Below is a small trained network, with its code and all its weights. Each question gives an input and a class and asks what happens when units are switched off, that is, made to give their printed mean instead of their output.

import numpy as np


def w(rows, s, z=0):
    codes = np.array(rows[::2]) - 128.0
    scale = np.full(codes.shape[1], s)
    scale[-1] = z or s
    return codes * scale


def f(y):
    return np.maximum(y, 0)


def log_softmax(a):
    a = a - a.max(-1, keepdims=True)
    return a - np.log(np.exp(a).sum(-1, keepdims=True))


def net(x, mask):
    res = np.array(x, float).reshape(1, 5) / 4 @ E
    y = f(res @ A[0][:, :-1].T + A[0][:, -1])
    res = res + np.where(mask, y, B[0][:, -1]) @ B[0][:, :-1]
    return log_softmax(res[-1] @ U[:, :-1].T + U[:, -1])


A, B = {}, {}
E = w([
[65,217,132,83,59,139,202,146,157,114,185],'x0',
[87,221,161,118,121,167,158,79,60,96,223],'x1',
[123,124,135,140,119,68,166,147,125,73,74],'x2',
[143,91,103,31,96,8,163,123,156,172,196],'x3',
[140,85,114,173,87,97,99,127,100,225,140],'x4',
],0.013)
A[0] = w([
[132,182,136,103,95,121,145,91,112,145,172,218],'neuron 1',
[150,125,130,159,120,120,87,91,106,190,129,120],'neuron 2',
[96,128,109,9,51,72,134,153,153,115,155,198],'neuron 3',
[157,98,102,112,163,105,88,105,111,155,144,218],'neuron 4',
[100,109,156,151,79,96,181,152,106,167,130,255],'neuron 5',
[160,56,105,130,119,127,75,168,130,122,87,158],'neuron 6',
],0.013,0.0054)
B[0] = w([
[126,165,173,26,153,140,186,112,57,82,98,212],'neuron 1',
[43,65,192,174,78,166,29,87,9,224,148,187],'neuron 2',
[184,152,201,45,163,85,179,155,123,199,162,252],'neuron 3',
[121,64,167,194,161,169,167,67,157,210,79,201],'neuron 4',
[183,151,93,79,109,176,56,190,86,108,169,194],'neuron 5',
[149,106,90,239,133,70,173,182,120,228,102,226],'neuron 6',
],0.011,0.02)
U = w([
[76,183,150,146,118,203,93,81,110,9,115,253],'0',
[109,94,122,172,74,143,71,89,96,171,156,82],'1',
[182,113,64,187,106,80,118,191,171,120,64,138],'2',
[142,141,167,44,91,96,168,148,138,131,158,93],'3',
[157,95,134,131,156,98,180,79,179,139,131,95],'4',
],0.012,0.0046)

Each question gives the input, the list of numbers given to net, and the class t.
The units are the neurons (one row each of A and B). Each row of codes is followed by its name. A weight is (code - 128) times the scale printed after its matrix; where a second scale follows, it is the last column's (A, B and U).
mask holds one flag per neuron, in row order. A switched-off neuron (its flag False) gives its mean, the last column of its row in B, instead of its output. The means were averaged over made-up inputs and are rounded, as every weight is.
A unit's drop is (log p(t) with every unit on - log p(t) with that unit switched off) / (log p(t) with every unit on - log p(t) with every unit switched off).
The circuit of an input: a set's keep is (log p(t) with only the set's units on - log p(t) with every unit switched off) / (log p(t) with every unit on - log p(t) with every unit switched off). Starting from all 6 units, units are removed one at a time, each time the one whose removal leaves the highest keep (on an exact tie, the one counted first), for as long as the keep stays at least 0.8.
units of the circuit, in order: the units of the circuit, biggest drop first
top k neurons: the k neurons with the biggest drops, biggest first
drop of u: that unit's drop, to one decimal
input [-6,6,5,-6,-1], class 0: units of the circuit, in order -> [neuron 6]
input [-1,0,-3,-5,-4], class 0: top 2 neurons -> [neuron 6; neuron 3]
input [-3,-8,3,7,-1], class 2: top 2 neurons -> [neuron 6; neuron 1]
input [-6,3,-2,3,-8], class 4: top 3 neurons -> [neuron 2; neuron 5; neuron 1]
input [-8,8,7,6,0], class 4: top 2 neurons -> [neuron 4; neuron 3]
input [-8,2,-3,1,-5], class 1: top 2 neurons -> [neuron 3; neuron 1]
input [4,-7,-4,-1,-6], class 2: top 4 neurons -> [neuron 1; neuron 3; neuron 2; neuron 4]
input [-4,5,8,3,4], class 1: top 2 neurons -> [neuron 3; neuron 1]
input [-6,3,2,4,-2], class 4: top 2 neurons -> [neuron 2; neuron 5]
input [0,7,-5,0,-8], class 0: top 2 neurons -> [neuron 3; neuron 6]
input [-2,-4,-3,0,-1], class 2: top 2 neurons -> [neuron 6; neuron 3]
input [-4,6,-5,-4,-1], class 0: drop of neuron 6 -> 0.6
input [0,-3,5,-2,4], class 2: drop of neuron 6 -> 0.1
input [-2,-8,-7,7,-7], class 4: drop of neuron 3 -> 0.1
input [3,-4,8,0,3], class 2: units of the circuit, in order -> [neuron 1]
